Table B holds the same points as the rows below, measured another way and shuffled. Each row below is followed by which row of B it is.
In the rows, 128 means zero.
B:
[116 182 136 125 134 161 141 104 128 175 105 89 124 112 159 117 118 128 159 111]
[131 131 134 134 123 147 121 114 138 146 129 108 133 122 138 112 119 124 138 123]
[128 149 119 118 137 128 154 115 134 147 131 122 120 127 132 140 135 101 140 132]
[107 153 126 146 116 169 77 145 113 136 89 87 140 124 145 86 78 177 130 115]
[127 156 130 109 137 151 176 94 130 176 125 96 115 108 135 149 154 101 165 107]
[119 160 136 129 126 157 130 103 125 157 111 86 126 119 148 112 113 129 154 112]
[135 116 125 122 134 128 149 124 126 127 125 118 130 120 120 132 133 123 126 116]
[129 129 122 135 122 149 92 161 109 126 101 109 135 134 141 108 110 176 118 119]
[126 168 117 118 143 137 155 121 119 163 105 100 117 125 153 142 130 121 156 117]
[133 79 137 126 125 98 144 113 146 94 181 177 128 137 94 144 145 100 112 155]
[127 141 134 149 111 142 95 119 132 105 130 114 147 125 153 99 82 139 122 137]
[114 161 128 138 122 171 109 113 111 149 94 78 134 124 161 97 88 173 147 104]
[139 91 122 124 131 113 170 99 142 122 159 148 130 115 96 144 157 86 118 126]
[123 166 135 128 126 140 122 121 127 147 108 96 125 132 159 120 114 132 148 120]
[123 153 132 132 121 139 97 132 124 133 112 107 128 131 153 115 102 151 137 124]
[116 184 127 99 153 146 196 95 120 198 101 83 108 114 151 161 157 100 188 104]
[132 143 131 123 129 130 136 115 127 142 121 110 126 126 136 132 124 115 140 128]
[122 160 131 134 124 161 123 118 124 146 106 87 130 119 158 111 102 152 146 111]
[134 135 118 104 144 118 171 114 131 141 134 136 112 136 122 162 171 103 141 128]
[125 139 145 149 121 121 114 110 135 119 146 121 139 128 134 110 93 115 126 140]
[124 152 125 126 136 132 147 107 130 153 116 109 124 121 138 132 127 117 145 118]
[131 71 140 140 110 110 120 124 138 80 174 179 139 130 96 122 134 123 88 153]
[137 133 129 113 140 109 168 119 133 138 135 142 118 128 122 158 162 101 130 139]
[135 138 127 118 134 121 148 111 136 130 135 122 126 127 128 136 135 103 135 133]
[129 177 126 114 145 154 170 97 127 185 105 76 119 110 154 138 148 118 172 102]
[141 61 140 155 98 109 70 149 144 53 171 190 147 141 100 101 105 129 64 158]
[125 163 134 120 133 143 133 101 133 145 123 107 122 127 151 129 120 120 150 124]
Rows of B count from 0, top down.

[141 153 102 140 144 105 135 138 141 137 124 128 103 132 124 88]	2
[130 153 119 125 156 141 127 132 139 139 125 119 95 127 128 123]	16
[84 174 112 129 167 144 143 152 136 163 112 123 75 122 151 131]	8
[97 106 91 162 65 69 127 55 114 135 107 116 144 97 124 36]	12
[77 206 117 143 195 160 158 119 141 153 101 100 52 113 147 85]	24
[167 94 107 154 63 34 133 76 106 100 130 122 183 130 92 59]	9
[145 169 138 106 181 164 130 154 142 116 131 128 84 144 127 143]	13
[148 145 130 123 194 136 127 114 140 103 128 110 107 130 114 110]	1
[121 168 154 88 201 200 124 135 141 109 137 118 92 139 122 153]	17
[162 180 124 111 173 142 134 131 142 114 132 119 82 144 109 122]	26
[119 135 182 63 210 241 105 168 150 111 150 115 112 117 140 218]	3
[106 137 87 171 82 71 164 127 124 160 109 136 107 116 132 84]	18
[126 145 88 165 80 84 144 129 126 157 118 134 120 119 131 88]	22
[133 173 138 101 215 177 130 125 141 116 128 108 85 130 113 118]	5
[222 57 149 123 82 91 69 91 115 54 155 124 214 147 75 146]	25
[110 115 176 119 141 198 119 163 141 109 142 137 130 130 148 196]	7
[100 182 89 144 176 130 169 110 132 159 105 112 76 115 134 61]	4
[75 206 80 137 165 137 191 140 141 187 100 123 43 115 163 81]	15
[187 79 119 131 71 75 114 80 111 85 134 119 198 133 87 106]	21
[146 144 158 98 180 164 124 153 136 112 144 127 105 142 132 174]	14
[125 141 109 136 113 106 126 113 128 130 121 121 111 122 125 95]	23
[112 170 162 61 223 235 124 139 150 118 136 100 88 138 129 200]	11
[139 206 127 102 223 185 137 138 149 112 128 106 64 129 120 115]	0
[108 164 117 124 157 136 138 123 138 141 123 118 95 123 141 116]	20
[181 151 161 78 172 168 87 121 139 58 153 103 119 152 94 154]	10
[85 117 125 139 100 130 123 113 126 140 116 121 130 113 141 107]	6
[189 143 156 91 156 136 100 127 139 70 156 116 133 152 98 92]	19
